Below are the code and all the weights of a small trained network. Each question names an input and a target symbol and asks about switching units off, where a switched-off unit gives its printed mean instead of its output.

import numpy as np


def w(rows, s, z=0):
    codes = np.array(rows[::2]) - 128.0
    scale = np.full(codes.shape[1], s)
    scale[-1] = z or s
    return codes * scale


def softmax(a):
    e = np.exp(a - a.max(-1, keepdims=True))
    return e / e.sum(-1, keepdims=True)


def log_softmax(a):
    a = a - a.max(-1, keepdims=True)
    return a - np.log(np.exp(a).sum(-1, keepdims=True))


def net(x, mask):
    ids = ['ΛΦΨαβζπσ'.index(c) for c in x.split()]
    T = len(ids)
    res = E[ids] + P[:T]
    u = 0
    for l in range(3):
        r = res
        for j in range(2):
            rows = slice(2 * j, 2 * j + 2)
            q, k, v = (r @ M[l][rows].T for M in (Q, K, V))
            z = softmax(np.where(np.tri(T) > 0, q @ k.T / 2**0.5, -1e9)) @ v
            o = O[l][rows]
            res = res + np.where(mask[u + j], z, o[:, -1]) @ o[:, :-1]
        u += 2
    return log_softmax(res[-1] @ U[:, :-1].T + U[:, -1])


Q, K, V, O = {}, {}, {}, {}
E = w([
[69,188,104,106,79,71,70,96,72,141],'Λ',
[182,172,68,143,85,178,112,166,104,92],'Φ',
[98,144,227,162,79,178,94,100,204,103],'Ψ',
[127,133,192,143,175,144,178,157,24,136],'α',
[61,74,153,116,92,56,169,200,193,101],'β',
[137,55,101,190,92,91,99,84,82,187],'ζ',
[204,119,151,66,189,47,74,104,108,109],'π',
[69,63,116,124,249,185,63,83,123,75],'σ',
],0.015)
P = w([
[92,119,118,50,101,252,169,92,188,155],'0',
[102,115,133,75,83,230,133,82,142,122],'1',
[109,108,139,88,92,202,124,74,127,101],'2',
[100,111,146,104,119,181,83,141,151,162],'3',
[106,112,142,114,106,173,114,68,109,77],'4',
[106,117,158,135,133,147,73,164,146,166],'5',
[113,125,148,136,126,144,108,65,95,58],'6',
[119,122,153,159,139,114,66,166,134,159],'7',
[126,126,147,167,131,121,102,66,87,41],'8',
[131,135,159,180,164,85,54,181,130,155],'9',
[131,138,151,196,143,93,105,72,73,28],'10',
[136,153,148,203,180,64,55,193,123,139],'11',
[133,132,159,220,146,65,111,68,47,2],'12',
[142,162,139,230,160,41,62,191,117,116],'13',
],0.0088)
Q[0] = w([
[161,102,114,120,178,178,131,41,66,19],'0.h0',
[178,150,95,88,94,46,162,189,86,182],'0.h0',
[148,169,115,148,162,159,174,30,135,117],'0.h1',
[58,66,180,156,133,115,92,138,131,1],'0.h1',
],0.0093)
K[0] = w([
[161,38,76,159,254,116,148,178,109,15],'0.h0',
[173,169,85,53,98,59,113,207,84,229],'0.h0',
[192,177,153,121,84,185,130,101,133,224],'0.h1',
[153,146,149,218,95,76,118,181,109,74],'0.h1',
],0.0099)
V[0] = w([
[110,116,119,161,165,120,37,166,112,95],'0.h0',
[140,124,160,254,175,53,140,120,88,124],'0.h0',
[78,47,168,60,96,82,204,146,139,134],'0.h1',
[53,83,219,138,104,108,78,138,159,82],'0.h1',
],0.0075)
O[0] = w([
[169,152,138,155,100,193,74,48,82,71,248],'0.h0',
[111,133,133,159,98,83,96,153,107,44,75],'0.h0',
[114,138,65,99,214,137,254,77,195,132,98],'0.h1',
[148,211,87,197,178,95,162,40,124,137,254],'0.h1',
],0.0074,0.007)
Q[1] = w([
[87,174,182,187,62,220,154,93,177,112],'1.h0',
[118,132,197,147,122,102,153,223,217,133],'1.h0',
[156,112,61,99,133,63,176,247,111,135],'1.h1',
[252,187,22,132,94,254,105,127,87,129],'1.h1',
],0.0085)
K[1] = w([
[46,170,207,198,25,190,108,19,97,78],'1.h0',
[95,87,176,102,123,249,255,107,254,136],'1.h0',
[27,24,169,42,48,111,144,111,240,94],'1.h1',
[178,98,228,137,35,156,16,204,44,98],'1.h1',
],0.0063)
V[1] = w([
[99,122,129,160,76,190,93,154,104,140],'1.h0',
[177,66,173,136,191,124,86,149,109,83],'1.h0',
[106,163,185,170,111,118,212,141,51,129],'1.h1',
[199,181,2,192,75,136,182,181,120,103],'1.h1',
],0.007)
O[1] = w([
[65,163,51,181,184,177,221,77,108,139,251],'1.h0',
[146,143,191,116,105,102,226,31,190,90,239],'1.h0',
[151,173,183,137,226,169,177,118,33,174,68],'1.h1',
[210,202,2,154,210,173,103,143,139,151,63],'1.h1',
],0.0056,0.0027)
Q[2] = w([
[78,89,158,137,193,254,46,10,150,49],'2.h0',
[164,168,151,165,153,135,105,72,159,173],'2.h0',
[208,105,175,83,128,198,217,137,189,35],'2.h1',
[160,116,148,137,134,71,132,186,139,203],'2.h1',
],0.0088)
K[2] = w([
[145,174,160,210,113,110,80,70,84,53],'2.h0',
[185,183,127,206,101,60,131,113,105,147],'2.h0',
[208,204,149,88,87,157,249,151,253,128],'2.h1',
[66,41,127,51,239,193,101,139,141,100],'2.h1',
],0.007)
V[2] = w([
[75,145,142,168,208,152,104,156,181,182],'2.h0',
[167,180,181,153,1,109,181,174,187,174],'2.h0',
[117,168,167,59,155,194,119,156,176,81],'2.h1',
[64,241,84,94,98,59,87,128,83,107],'2.h1',
],0.0074)
O[2] = w([
[84,199,201,254,87,144,148,123,185,91,120],'2.h0',
[212,205,165,145,185,221,120,35,163,189,9],'2.h0',
[118,168,127,94,152,127,102,187,101,8,122],'2.h1',
[88,233,147,50,120,118,139,109,172,205,149],'2.h1',
],0.0068,0.013)
U = w([
[69,181,136,31,122,113,139,108,122,219,157],'Λ',
[202,162,28,129,163,206,65,220,107,113,219],'Φ',
[144,179,202,182,134,179,78,44,176,115,159],'Ψ',
[122,135,222,114,211,163,212,190,15,164,169],'α',
[112,142,64,113,208,88,254,112,215,128,129],'β',
[169,12,93,208,104,115,130,88,122,237,84],'ζ',
[227,97,176,16,137,77,109,104,174,124,208],'π',
[56,92,130,155,35,68,116,187,140,43,5],'σ',
],0.0057,0.0025)

Each question gives the input, a string of symbols that net reads in full, and the target symbol t.
The units are the heads (2 rows each of Q, K, V and O). Each row of codes is followed by its name. A weight is (code - 128) times the scale printed after its matrix; where a second scale follows, it is the last column's (O and U).
mask holds one flag per head, layer by layer. A switched-off head (its flag False) gives its mean, the last column of its rows in O, instead of its output. The means were averaged over made-up inputs and are rounded, as every weight is.
A unit's drop is (log p(t) with every unit on - log p(t) with that unit switched off) / (log p(t) with every unit on - log p(t) with every unit switched off).
The circuit of an input: a set's keep is (log p(t) with only the set's units on - log p(t) with every unit switched off) / (log p(t) with every unit on - log p(t) with every unit switched off). Starting from all 6 units, units are removed one at a time, each time the one whose removal leaves the highest keep (on an exact tie, the one counted first), for as long as the keep stays at least 0.8.
units of the circuit, in order: the units of the circuit, biggest drop first
most important unit: the unit with the biggest drop
which heads matter: for each layer, one digit per head in row order, 1 if its drop is at least 0.15 and else 0, layers parted by /
drop of u: that unit's drop, to one decimal
input σ Φ Ψ σ ζ Ψ ζ σ, target ζ: which heads matter : 00 / 00 / 01
input σ β ζ Φ σ σ σ Φ, target σ: which heads matter : 11 / 01 / 00
input σ σ π Ψ π σ, target π: which heads matter : 00 / 11 / 10
input Λ σ Ψ σ σ Ψ Λ Ψ, target Λ: most important unit : 2.h1
input Λ Φ σ σ Ψ σ Ψ Φ Λ, target Λ: which heads matter : 00 / 00 / 01
input π π Ψ ζ Λ, target Λ: units of the circuit, in order : 2.h1, 1.h0
input ζ σ Ψ σ Ψ Ψ Φ Ψ Ψ α σ ζ Φ, target Φ: units of the circuit, in order : 1.h1, 0.h0
input σ σ ζ ζ σ σ σ σ σ σ σ ζ, target σ: units of the circuit, in order : 0.h0, 1.h1
input Ψ Λ σ Ψ β Φ σ Φ ζ Ψ Φ ζ Φ Ψ, target Φ: which heads matter : 00 / 11 / 00
input σ σ σ Φ σ Φ, target σ: which heads matter : 01 / 01 / 00
input Ψ σ σ Λ σ Λ π Λ σ σ, target σ: units of the circuit, in order : 0.h0, 2.h0
input ζ σ Ψ σ, target Ψ: which heads matter : 00 / 00 / 10
input σ ζ Ψ Ψ σ Ψ, target σ: which heads matter : 10 / 00 / 10
input Ψ Ψ σ Ψ σ Ψ, target σ: units of the circuit, in order : 0.h0, 2.h0
input Φ Φ Ψ Λ Ψ Φ Ψ σ Ψ β Λ Λ Ψ σ, target Ψ: most important unit : 0.h0
input Φ Ψ σ σ Φ Ψ Φ π σ Φ Λ σ σ Ψ, target Φ: which heads matter : 11 / 01 / 00
input σ ζ σ Λ Φ σ β σ ζ σ, target ζ: which heads matter : 10 / 00 / 01
input Ψ Ψ σ π σ Ψ σ Λ β, target β: drop of 2.h0 : 0.0
input β σ σ σ Φ σ σ Φ ζ σ σ Ψ Φ, target Φ: drop of 1.h1 : 0.6
input Ψ σ Ψ Ψ Ψ σ Φ σ, target Φ: drop of 0.h0 : 0.1
